Below is a small trained network, with its code and all its weights. Each question gives an input and a target symbol and asks what happens when units are switched off, that is, made to give their printed mean instead of their output.

import numpy as np


def w(rows, s, z=0):
    codes = np.array(rows[::2]) - 128.0
    scale = np.full(codes.shape[1], s)
    scale[-1] = z or s
    return codes * scale


def norm(h):
    return h / np.sqrt((h * h).mean(-1, keepdims=True) + 1e-5)


def f(y):
    return np.maximum(y, 0)


def softmax(a):
    e = np.exp(a - a.max(-1, keepdims=True))
    return e / e.sum(-1, keepdims=True)


def log_softmax(a):
    a = a - a.max(-1, keepdims=True)
    return a - np.log(np.exp(a).sum(-1, keepdims=True))


def net(x, mask):
    ids = ['ΣΩαβεζηλπτφψ'.index(c) for c in x.split()]
    T = len(ids)
    res = E[ids] + P[:T]
    u = 0
    for l in range(3):
        q, k, v = (norm(res) @ M[l].T for M in (Q, K, V))
        z = softmax(np.where(np.tri(T) > 0, q @ k.T / 2**0.5, -1e9)) @ v
        res = res + np.where(mask[u], z, O[l][:, -1]) @ O[l][:, :-1]
        u += 1
        y = f(norm(res) @ A[l][:, :-1].T + A[l][:, -1])
        res = res + np.where(mask[u : u + 8], y, B[l][:, -1]) @ B[l][:, :-1]
        u += 8
    return log_softmax(norm(res)[-1] @ U[:, :-1].T + U[:, -1])


Q, K, V, O, A, B = {}, {}, {}, {}, {}, {}
E = w([
[102,169,122,83,146,171,68],'Σ',
[117,139,94,95,145,121,47],'Ω',
[136,140,57,84,150,69,66],'α',
[119,161,93,85,139,129,57],'β',
[105,130,162,157,95,137,190],'ε',
[153,89,177,161,123,122,92],'ζ',
[156,180,143,106,148,140,176],'η',
[104,139,126,137,3,159,127],'λ',
[97,89,161,72,154,131,181],'π',
[158,132,127,136,99,167,155],'τ',
[208,107,116,125,182,117,125],'φ',
[118,105,166,118,121,103,146],'ψ',
],0.022)
P = w([
[148,49,63,201,208,77,254],'0',
[182,103,113,81,137,192,92],'1',
[157,113,127,90,116,194,94],'2',
[138,116,136,92,111,194,92],'3',
[140,127,123,96,88,178,98],'4',
[133,132,129,100,83,172,101],'5',
[106,124,137,101,89,167,100],'6',
[108,131,133,99,84,161,104],'7',
[99,133,136,101,83,152,108],'8',
[98,139,136,101,79,148,109],'9',
[83,139,138,99,84,145,113],'10',
[82,136,138,96,85,140,110],'11',
[77,136,136,95,84,136,111],'12',
],0.008)
Q[0] = w([
[145,144,124,58,97,163,165],'0.h0',
[181,159,100,46,145,137,2],'0.h0',
],0.0088)
K[0] = w([
[63,197,68,97,138,144,186],'0.h0',
[143,127,63,254,186,129,153],'0.h0',
],0.009)
V[0] = w([
[101,149,44,10,35,182,184],'0.h0',
[48,154,19,253,189,138,167],'0.h0',
],0.0049)
O[0] = w([
[101,134,181,244,131,114,88,255],'0.h0',
[98,105,130,173,110,147,146,65],'0.h0',
],0.011,0.0041)
A[0] = w([
[147,61,201,156,115,93,145,247],'0.n0',
[140,155,144,23,147,68,123,175],'0.n1',
[68,132,153,160,135,104,121,172],'0.n2',
[125,193,153,97,175,241,96,170],'0.n3',
[123,69,184,194,38,198,190,120],'0.n4',
[110,187,1,66,38,168,188,144],'0.n5',
[193,103,142,213,143,135,122,79],'0.n6',
[114,124,169,174,149,185,188,54],'0.n7',
],0.0072,0.0013)
B[0] = w([
[104,77,141,148,30,201,170,193],'0.n0',
[151,246,103,146,73,253,124,183],'0.n1',
[167,207,153,33,131,207,137,169],'0.n2',
[198,94,34,157,129,6,127,195],'0.n3',
[123,143,240,82,224,157,80,254],'0.n4',
[68,47,199,93,219,82,110,198],'0.n5',
[109,84,151,29,147,107,145,151],'0.n6',
[202,178,108,139,78,94,145,162],'0.n7',
],0.0064,0.0067)
Q[1] = w([
[144,195,47,111,84,96,108],'1.h0',
[124,133,81,7,172,61,3],'1.h0',
],0.0058)
K[1] = w([
[166,138,71,221,167,67,244],'1.h0',
[44,3,80,161,139,131,192],'1.h0',
],0.0057)
V[1] = w([
[223,231,170,117,229,54,171],'1.h0',
[124,134,216,1,122,128,24],'1.h0',
],0.0044)
O[1] = w([
[201,142,144,172,128,238,35,100],'1.h0',
[225,145,4,118,61,188,168,253],'1.h0',
],0.011,0.0033)
A[1] = w([
[166,138,98,181,135,144,113,129],'1.n0',
[160,98,140,153,47,97,127,93],'1.n1',
[99,34,166,61,129,192,68,4],'1.n2',
[205,72,83,79,26,99,141,93],'1.n3',
[94,66,100,152,140,250,71,87],'1.n4',
[193,90,115,161,140,144,254,116],'1.n5',
[149,210,56,168,87,76,135,22],'1.n6',
[170,190,81,155,158,70,212,135],'1.n7',
],0.009,0.0024)
B[1] = w([
[84,155,68,77,129,190,96,171],'1.n0',
[57,95,185,170,156,112,166,200],'1.n1',
[97,111,85,154,198,119,198,212],'1.n2',
[92,255,192,118,172,125,132,253],'1.n3',
[139,177,165,60,167,65,161,189],'1.n4',
[149,109,227,34,137,139,207,190],'1.n5',
[128,15,100,110,242,128,92,166],'1.n6',
[131,62,243,145,120,83,113,162],'1.n7',
],0.0064,0.0063)
Q[2] = w([
[149,157,77,91,229,155,91],'2.h0',
[189,90,145,223,129,121,255],'2.h0',
],0.0088)
K[2] = w([
[178,70,122,190,128,112,122],'2.h0',
[221,207,88,2,71,165,65],'2.h0',
],0.008)
V[2] = w([
[4,145,144,163,111,138,106],'2.h0',
[39,170,93,127,33,215,157],'2.h0',
],0.0045)
O[2] = w([
[172,203,8,224,245,64,20,247],'2.h0',
[180,10,90,221,127,247,1,174],'2.h0',
],0.0084,0.0013)
A[2] = w([
[124,88,201,159,163,122,169,80],'2.n0',
[52,104,36,159,125,71,144,3],'2.n1',
[114,154,63,98,106,90,127,69],'2.n2',
[145,62,109,64,83,131,164,152],'2.n3',
[73,122,192,78,127,76,185,107],'2.n4',
[131,184,11,156,101,122,88,105],'2.n5',
[169,189,91,86,156,159,89,185],'2.n6',
[158,168,136,196,91,169,79,232],'2.n7',
],0.012,0.0022)
B[2] = w([
[133,73,247,89,217,170,90,181],'2.n0',
[108,155,129,83,85,208,166,153],'2.n1',
[158,104,128,165,81,63,127,157],'2.n2',
[150,201,216,226,117,210,159,155],'2.n3',
[221,72,143,164,164,143,97,244],'2.n4',
[149,88,190,166,209,143,165,170],'2.n5',
[98,132,109,158,55,173,151,229],'2.n6',
[187,191,80,87,76,117,199,254],'2.n7',
],0.012,0.008)
U = w([
[146,33,94,91,115,99,243,23],'Σ',
[151,191,127,98,67,186,187,145],'Ω',
[88,108,150,194,70,89,88,253],'α',
[160,57,84,22,99,141,71,108],'β',
[46,104,115,98,139,164,154,180],'ε',
[84,201,144,73,154,166,31,53],'ζ',
[190,142,125,113,159,3,138,141],'η',
[183,87,228,120,159,156,131,143],'λ',
[68,148,135,181,175,94,225,138],'π',
[163,114,53,204,169,165,100,128],'τ',
[176,50,136,171,46,79,115,84],'φ',
[106,230,162,194,192,66,121,78],'ψ',
],0.014,0.0047)

Each question gives the input, a string of symbols that net reads in full, and the target symbol t.
The units are the heads (2 rows each of Q, K, V and O) and the neurons (one row each of A and B). Each row of codes is followed by its name. A weight is (code - 128) times the scale printed after its matrix; where a second scale follows, it is the last column's (O, A, B and U).
mask holds one flag per unit, layer by layer, with each layer's heads first. A switched-off unit (its flag False) gives its mean, the last column of its rows in O or B, instead of its output. The means were averaged over made-up inputs and are rounded, as every weight is.
A unit's drop is (log p(t) with every unit on - log p(t) with that unit switched off) / (log p(t) with every unit on - log p(t) with every unit switched off).
The circuit of an input: a set's keep is (log p(t) with only the set's units on - log p(t) with every unit switched off) / (log p(t) with every unit on - log p(t) with every unit switched off). Starting from the 12 units with the biggest drops (on a tie, the unit counted first), units are removed one at a time, each time the one whose removal leaves the highest keep (on an exact tie, the one counted first), for as long as the keep stays at least 0.8.
circuit, biggest first: the units of the circuit, biggest drop first
unit that matters most: the unit with the biggest drop
top k neurons: the k neurons with the biggest drops, biggest first
k most important neurons of layer l: the k neurons of layer l with the biggest drops, biggest first
input ψ λ ε η φ η λ λ η π ψ λ π, target Ω: top neuron : [0.n2]
input η ζ ζ, target Ω: circuit, biggest first : [0.h0; 0.n1; 2.n6]
input ψ β η η λ ψ ψ ζ π α, target β: 4 most important neurons of layer 2 : [2.n1; 2.n7; 2.n2; 2.n4]
input π λ ε λ α, target α: 2 most important neurons of layer 0 : [0.n4; 0.n1]
input λ Σ ψ η φ η Ω λ Ω, target τ: top 2 neurons : [2.n5; 0.n4]
input φ λ ζ Σ, target λ: circuit, biggest first : [2.h0; 2.n4; 2.n7]
input η η ε η η ε λ Ω λ α, target ζ: top 2 neurons : [0.n1; 2.n7]
input φ ζ λ λ λ ψ η φ λ ψ η ζ Ω, target λ: circuit, biggest first : [2.h0; 2.n4]
input ε ψ Ω, target ε: 3 most important neurons of layer 2 : [2.n4; 2.n1; 2.n7]
input ψ α λ φ α η λ τ ζ λ Σ, target β: top 2 neurons : [0.n5; 1.n3]
input Σ Ω λ Ω Ω β, target ψ: circuit, biggest first : [1.h0; 0.n4; 0.h0; 2.h0]
input ζ ψ Ω η ζ, target Ω: top 2 neurons : [0.n1; 0.n5]
input ψ λ φ ψ λ Σ λ ψ Ω η, target λ: 2 most important neurons of layer 0 : [0.n3; 0.n0]
input Ω λ φ Ω ψ β η η ψ Σ, target Σ: top 3 neurons : [0.n4; 1.n3; 2.n1]
input λ λ β, target τ: unit that matters most : 0.n4
input ψ β ζ λ λ λ λ β Ω Ω, target β: top 3 neurons : [0.n5; 1.n3; 2.n1]
input λ ψ λ ψ, target Ω: top 2 neurons : [0.n1; 0.n5]
input ψ π η η τ λ, target λ: top 3 neurons : [0.n5; 0.n4; 1.n4]
input ζ λ η η α, target Ω: 2 most important neurons of layer 0 : [0.n1; 0.n4]
input τ λ λ α λ ζ α Ω, target φ: unit that matters most : 0.n4
input φ η α ψ ζ τ η λ α, target λ: top 3 neurons : [0.n5; 2.n4; 2.n7]
input ζ π λ τ φ α ψ λ α λ Ω, target Ω: 2 most important neurons of layer 0 : [0.n1; 0.n4]
input φ τ ψ λ, target λ: 2 most important neurons of layer 0 : [0.n4; 0.n5]
input β λ β α η η λ ζ ψ ψ λ Ω, target π: 2 most important neurons of layer 0 : [0.n4; 0.n3]
